Below are the code and all the weights of a small trained network. Each question names an input and a class and asks about switching units off, where a switched-off unit gives its printed mean instead of its output.

import numpy as np


def w(rows, s, z=0):
    codes = np.array(rows[::2]) - 128.0
    scale = np.full(codes.shape[1], s)
    scale[-1] = z or s
    return codes * scale


def norm(h):
    return h / np.sqrt((h * h).mean(-1, keepdims=True) + 1e-5)


def f(y):
    return y / 2 * (1 + np.tanh(0.7978845608 * (y + 0.044715 * y**3)))


def log_softmax(a):
    a = a - a.max(-1, keepdims=True)
    return a - np.log(np.exp(a).sum(-1, keepdims=True))


def net(x, mask):
    res = np.array(x, float).reshape(1, 8) / 4 @ E
    u = 0
    for l in range(4):
        y = f(norm(res) @ A[l][:, :-1].T + A[l][:, -1])
        res = res + np.where(mask[u : u + 4], y, B[l][:, -1]) @ B[l][:, :-1]
        u += 4
    return log_softmax(norm(res)[-1] @ U[:, :-1].T + U[:, -1])


A, B = {}, {}
E = w([
[123,126,130,128],'x0',
[197,85,200,122],'x1',
[189,143,90,111],'x2',
[150,78,103,249],'x3',
[129,128,129,128],'x4',
[129,126,127,128],'x5',
[130,129,129,128],'x6',
[126,128,129,130],'x7',
],0.014)
A[0] = w([
[80,156,8,119,3],'L0N0',
[225,146,41,99,64],'L0N1',
[132,78,94,169,4],'L0N2',
[163,82,93,208,132],'L0N3',
],0.013,0.0057)
B[0] = w([
[141,53,99,97,196],'L0N0',
[1,94,239,173,197],'L0N1',
[159,178,134,134,143],'L0N2',
[131,235,122,106,253],'L0N3',
],0.016,0.0066)
A[1] = w([
[228,44,202,148,48],'L1N0',
[61,175,197,178,156],'L1N1',
[249,183,206,114,154],'L1N2',
[88,196,59,120,2],'L1N3',
],0.012,0.0042)
B[1] = w([
[88,53,1,118,172],'L1N0',
[103,92,214,123,250],'L1N1',
[49,144,40,111,254],'L1N2',
[90,92,91,139,160],'L1N3',
],0.012,0.0069)
A[2] = w([
[194,128,114,253,119],'L2N0',
[161,74,119,125,133],'L2N1',
[155,170,150,88,4],'L2N2',
[116,66,205,138,167],'L2N3',
],0.014,0.0039)
B[2] = w([
[232,230,168,2,174],'L2N0',
[110,119,74,135,124],'L2N1',
[102,144,114,86,115],'L2N2',
[138,125,168,183,254],'L2N3',
],0.014,0.0045)
A[3] = w([
[118,125,61,166,99],'L3N0',
[62,68,93,111,210],'L3N1',
[117,142,143,4,3],'L3N2',
[136,119,140,134,116],'L3N3',
],0.014,0.0061)
B[3] = w([
[63,78,102,40,157],'L3N0',
[224,87,127,203,254],'L3N1',
[246,157,167,114,162],'L3N2',
[95,188,123,149,122],'L3N3',
],0.011,0.0093)
U = w([
[163,248,180,60,111],'0',
[112,50,54,151,89],'1',
[108,131,152,175,254],'2',
[104,106,235,225,49],'3',
],0.012,0.0068)

Each question gives the input, the list of numbers given to net, and the class t.
The units are the neurons (one row each of A and B). Each row of codes is followed by its name. A weight is (code - 128) times the scale printed after its matrix; where a second scale follows, it is the last column's (A, B and U).
mask holds one flag per neuron, layer by layer. A switched-off neuron (its flag False) gives its mean, the last column of its row in B, instead of its output. The means were averaged over made-up inputs and are rounded, as every weight is.
A unit's drop is (log p(t) with every unit on - log p(t) with that unit switched off) / (log p(t) with every unit on - log p(t) with every unit switched off).
The circuit of an input: a set's keep is (log p(t) with only the set's units on - log p(t) with every unit switched off) / (log p(t) with every unit on - log p(t) with every unit switched off). Starting from the 12 units with the biggest drops (on a tie, the unit counted first), units are removed one at a time, each time the one whose removal leaves the highest keep (on an exact tie, the one counted first), for as long as the keep stays at least 0.8.
circuit, biggest first: the units of the circuit, biggest drop first
k most important neurons: the k neurons with the biggest drops, biggest first
top k neurons in layer l: the k neurons of layer l with the biggest drops, biggest first
drop when u is switched off: that unit's drop, to one decimal
input [2,-7,1,-6,-1,7,-7,7], class 1: circuit, biggest first -> [L0N3, L0N0]
input [-1,4,8,4,0,5,-7,7], class 3: circuit, biggest first -> [L0N1]
input [7,3,-3,4,4,-6,5,1], class 0: circuit, biggest first -> [L0N3, L0N1]
input [-4,6,4,6,6,2,-6,-4], class 0: top 2 neurons in layer 0 -> [L0N3, L0N0]
input [3,-4,-3,8,-3,3,4,2], class 0: circuit, biggest first -> [L2N0, L0N1]
input [-5,-3,7,-5,1,-7,8,-3], class 3: circuit, biggest first -> [L0N1, L0N3]
input [7,-4,-1,-2,0,6,8,2], class 1: 2 most important neurons -> [L0N1, L1N1]
input [7,7,-2,6,-3,2,5,4], class 1: top 2 neurons in layer 1 -> [L1N2, L1N0]
input [-1,3,8,4,0,-6,0,-7], class 3: 2 most important neurons -> [L0N1, L1N1]
input [7,8,8,6,0,-5,-6,3], class 1: 2 most important neurons -> [L1N0, L1N2]
input [-8,5,2,-3,3,-4,7,-2], class 1: circuit, biggest first -> [L0N3, L1N0]
input [-8,3,1,3,-3,-4,-6,-5], class 0: 2 most important neurons -> [L0N3, L1N0]
input [2,-7,8,-3,-1,0,-6,0], class 3: 2 most important neurons -> [L0N1, L1N2]
input [3,8,8,-2,8,4,7,2], class 1: circuit, biggest first -> [L1N0]
input [0,-5,-3,1,-1,3,7,-2], class 1: top 2 neurons in layer 0 -> [L0N1, L0N0]
input [-2,-4,-7,-2,-3,-3,-8,-2], class 3: top 2 neurons in layer 1 -> [L1N2, L1N0]
input [5,6,7,7,-3,-8,-1,-8], class 0: 3 most important neurons -> [L0N3, L2N0, L0N0]
input [-8,4,8,-1,-2,-8,2,-8], class 3: drop when L0N1 is switched off -> 1.8
input [2,-1,4,8,4,6,3,-6], class 0: drop when L2N0 is switched off -> 0.1
input [-8,0,1,7,-2,7,-2,3], class 0: drop when L3N2 is switched off -> 0.0
